Below are the code and all the weights of a small trained network. Each question names an input and a class and asks about switching units off, where a switched-off unit gives its printed mean instead of its output.

import numpy as np


def w(rows, s, z=0):
    codes = np.array(rows[::2]) - 128.0
    scale = np.full(codes.shape[1], s)
    scale[-1] = z or s
    return codes * scale


def norm(h):
    return h / np.sqrt((h * h).mean(-1, keepdims=True) + 1e-5)


def f(y):
    return y / 2 * (1 + np.tanh(0.7978845608 * (y + 0.044715 * y**3)))


def log_softmax(a):
    a = a - a.max(-1, keepdims=True)
    return a - np.log(np.exp(a).sum(-1, keepdims=True))


def net(x, mask):
    res = np.array(x, float).reshape(1, 3) / 4 @ E
    u = 0
    for l in range(2):
        y = f(norm(res) @ A[l][:, :-1].T + A[l][:, -1])
        res = res + np.where(mask[u : u + 8], y, B[l][:, -1]) @ B[l][:, :-1]
        u += 8
    return log_softmax(norm(res)[-1] @ U[:, :-1].T + U[:, -1])


A, B = {}, {}
E = w([
[86,158,124,110,222,169,211,116,69,129],'x0',
[207,159,164,159,33,91,100,175,149,64],'x1',
[237,180,254,188,117,147,180,154,60,178],'x2',
],0.0027)
A[0] = w([
[117,91,141,132,190,141,141,100,70,167,1],'L0N1',
[120,156,115,153,106,119,153,118,120,142,90],'L0N2',
[88,165,127,130,206,158,172,80,53,139,100],'L0N3',
[181,208,203,186,150,119,158,169,114,100,63],'L0N4',
[2,77,79,96,106,128,123,91,147,100,53],'L0N5',
[188,138,153,144,64,102,126,159,139,112,182],'L0N6',
[130,103,150,163,101,108,79,111,166,134,100],'L0N7',
[53,120,144,125,144,167,120,62,126,173,17],'L0N8',
],0.0037,0.00087)
B[0] = w([
[120,128,157,172,71,206,160,5,170,218,170],'L0N1',
[130,124,104,67,120,182,117,173,172,189,125],'L0N2',
[108,124,162,200,14,84,92,105,227,173,241],'L0N3',
[122,103,131,30,162,194,169,170,83,60,245],'L0N4',
[134,180,84,11,129,124,135,153,34,44,253],'L0N5',
[104,93,195,152,217,124,179,174,141,116,206],'L0N6',
[142,159,131,170,239,111,109,173,177,146,146],'L0N7',
[155,189,194,178,75,123,175,149,155,125,166],'L0N8',
],0.0028)
A[1] = w([
[161,120,133,194,110,24,54,177,253,76,2],'L1N1',
[167,120,166,137,52,92,128,200,98,120,50],'L1N2',
[138,114,149,138,131,49,92,177,226,112,21],'L1N3',
[227,150,183,209,111,152,154,139,82,174,137],'L1N4',
[124,169,130,174,114,133,162,18,136,181,110],'L1N5',
[55,137,5,58,139,100,104,103,106,92,43],'L1N6',
[100,123,116,143,219,169,179,114,104,181,79],'L1N7',
[93,134,124,157,225,124,162,148,149,129,142],'L1N8',
],0.0038,0.00061)
B[1] = w([
[70,84,157,117,193,170,195,3,202,203,181],'L1N1',
[115,128,88,92,152,196,165,95,108,90,161],'L1N2',
[112,114,130,112,149,156,180,63,190,170,150],'L1N3',
[95,120,27,100,123,81,84,134,139,72,225],'L1N4',
[40,147,104,147,78,101,185,165,68,165,174],'L1N5',
[171,236,91,83,129,6,37,163,99,88,255],'L1N6',
[101,105,171,187,75,110,125,124,211,147,160],'L1N7',
[164,46,121,156,50,134,109,110,155,128,138],'L1N8',
],0.0037,0.0039)
U = w([
[151,171,109,189,150,217,31,103,102,141,2],'0',
[155,54,106,195,115,96,29,175,102,184,77],'1',
[219,101,185,117,145,205,174,231,52,3,149],'2',
[136,48,159,119,202,174,157,8,246,132,146],'3',
[101,230,29,53,140,15,2,121,111,62,157],'4',
[12,155,142,218,36,150,211,111,68,218,154],'5',
],0.0074,0.0069)

Each question gives the input, the list of numbers given to net, and the class t.
The units are the neurons (one row each of A and B). Each row of codes is followed by its name. A weight is (code - 128) times the scale printed after its matrix; where a second scale follows, it is the last column's (A, B and U).
mask holds one flag per neuron, layer by layer. A switched-off neuron (its flag False) gives its mean, the last column of its row in B, instead of its output. The means were averaged over made-up inputs and are rounded, as every weight is.
A unit's drop is (log p(t) with every unit on - log p(t) with that unit switched off) / (log p(t) with every unit on - log p(t) with every unit switched off).
The circuit of an input: a set's keep is (log p(t) with only the set's units on - log p(t) with every unit switched off) / (log p(t) with every unit on - log p(t) with every unit switched off). Starting from the 12 units with the biggest drops (on a tie, the unit counted first), units are removed one at a time, each time the one whose removal leaves the highest keep (on an exact tie, the one counted first), for as long as the keep stays at least 0.8.
circuit, biggest first: the units of the circuit, biggest drop first
k most important neurons: the k neurons with the biggest drops, biggest first
top k neurons in layer l: the k neurons of layer l with the biggest drops, biggest first
drop of u: that unit's drop, to one decimal
input [3,-7,-2], class 5: top 3 neurons in layer 0 : L0N1, L0N8, L0N3
input [4,8,-3], class 3: circuit, biggest first : L0N5, L1N1
input [-5,-4,6], class 2: top 2 neurons in layer 0 : L0N4, L0N3
input [-5,-5,5], class 1: circuit, biggest first : L1N6, L1N4, L1N1, L0N5
input [-3,-1,3], class 2: circuit, biggest first : L0N3, L1N6
input [-6,-2,-1], class 3: circuit, biggest first : L1N1
input [2,-6,-2], class 5: top 4 neurons in layer 0 : L0N1, L0N8, L0N3, L0N4
input [2,7,-4], class 3: 3 most important neurons : L1N1, L0N4, L0N5
input [3,8,-3], class 3: 2 most important neurons : L0N5, L1N1
input [1,6,0], class 2: 2 most important neurons : L0N3, L0N4
input [7,5,-1], class 2: 2 most important neurons : L1N6, L0N5
input [-5,-4,3], class 1: 2 most important neurons : L0N3, L1N4
input [2,2,1], class 2: drop of L0N8 : 0.0
input [-1,-3,0], class 5: most important neuron : L1N6
input [-5,7,-7], class 3: drop of L1N3 : 0.1
input [8,-8,0], class 5: drop of L1N5 : 0.1
